Below is a small trained network, with its code and all its weights. Each question gives an input and a class and asks what happens when units are switched off, that is, made to give their printed mean instead of their output.

import numpy as np


def w(rows, s, z=0):
    codes = np.array(rows[::2]) - 128.0
    scale = np.full(codes.shape[1], s)
    scale[-1] = z or s
    return codes * scale


def f(y):
    return y / 2 * (1 + np.tanh(0.7978845608 * (y + 0.044715 * y**3)))


def log_softmax(a):
    a = a - a.max(-1, keepdims=True)
    return a - np.log(np.exp(a).sum(-1, keepdims=True))


def net(x, mask):
    res = np.array(x, float).reshape(1, 7) / 4 @ E
    y = f(res @ A[0][:, :-1].T + A[0][:, -1])
    res = res + np.where(mask, y, B[0][:, -1]) @ B[0][:, :-1]
    return log_softmax(res[-1] @ U[:, :-1].T + U[:, -1])


A, B = {}, {}
E = w([
[147,123,85],'x0',
[230,191,56],'x1',
[80,132,67],'x2',
[241,72,97],'x3',
[82,3,80],'x4',
[155,138,101],'x5',
[73,208,46],'x6',
],0.0066)
A[0] = w([
[85,254,147,150],'n1',
[160,19,51,191],'n2',
[241,154,158,124],'n3',
[210,156,116,91],'n4',
[93,2,48,254],'n5',
[213,162,136,90],'n6',
[192,169,64,96],'n7',
],0.0078,0.0072)
B[0] = w([
[100,218,19,182],'n1',
[25,214,117,211],'n2',
[155,82,226,174],'n3',
[211,42,174,147],'n4',
[1,180,150,255],'n5',
[179,59,136,148],'n6',
[99,90,188,154],'n7',
],0.0065,0.0092)
U = w([
[112,57,254,248],'0',
[189,66,157,2],'1',
[103,167,41,170],'2',
],0.0093,0.0036)

Each question gives the input, the list of numbers given to net, and the class t.
The units are the neurons (one row each of A and B). Each row of codes is followed by its name. A weight is (code - 128) times the scale printed after its matrix; where a second scale follows, it is the last column's (A, B and U).
mask holds one flag per neuron, in row order. A switched-off neuron (its flag False) gives its mean, the last column of its row in B, instead of its output. The means were averaged over made-up inputs and are rounded, as every weight is.
A unit's drop is (log p(t) with every unit on - log p(t) with that unit switched off) / (log p(t) with every unit on - log p(t) with every unit switched off).
The circuit of an input: a set's keep is (log p(t) with only the set's units on - log p(t) with every unit switched off) / (log p(t) with every unit on - log p(t) with every unit switched off). Starting from all 7 units, units are removed one at a time, each time the one whose removal leaves the highest keep (on an exact tie, the one counted first), for as long as the keep stays at least 0.8.
units of the circuit, in order: the units of the circuit, biggest drop first
top k neurons: the k neurons with the biggest drops, biggest first
drop of u: that unit's drop, to one decimal
input [6,0,5,6,-8,-4,-2], class 1: units of the circuit, in order : n5; n2
input [-8,5,4,8,8,-1,-7], class 2: top 2 neurons : n2; n5
input [8,-1,0,-6,-7,-4,-5], class 2: units of the circuit, in order : n1
input [4,-6,1,-7,-1,-2,0], class 2: units of the circuit, in order : n1; n3
input [4,7,-4,7,-2,0,-5], class 0: top 2 neurons : n3; n7
input [-6,-4,-4,8,-4,5,7], class 1: top 2 neurons : n5; n2
input [-8,5,-5,5,3,0,6], class 0: drop of n3 : 0.1
input [0,-3,-8,-8,-7,6,1], class 2: drop of n1 : 0.7
input [6,8,-4,7,5,2,4], class 0: drop of n3 : 0.2
input [8,8,-6,7,-2,-2,-1], class 0: drop of n3 : 0.4
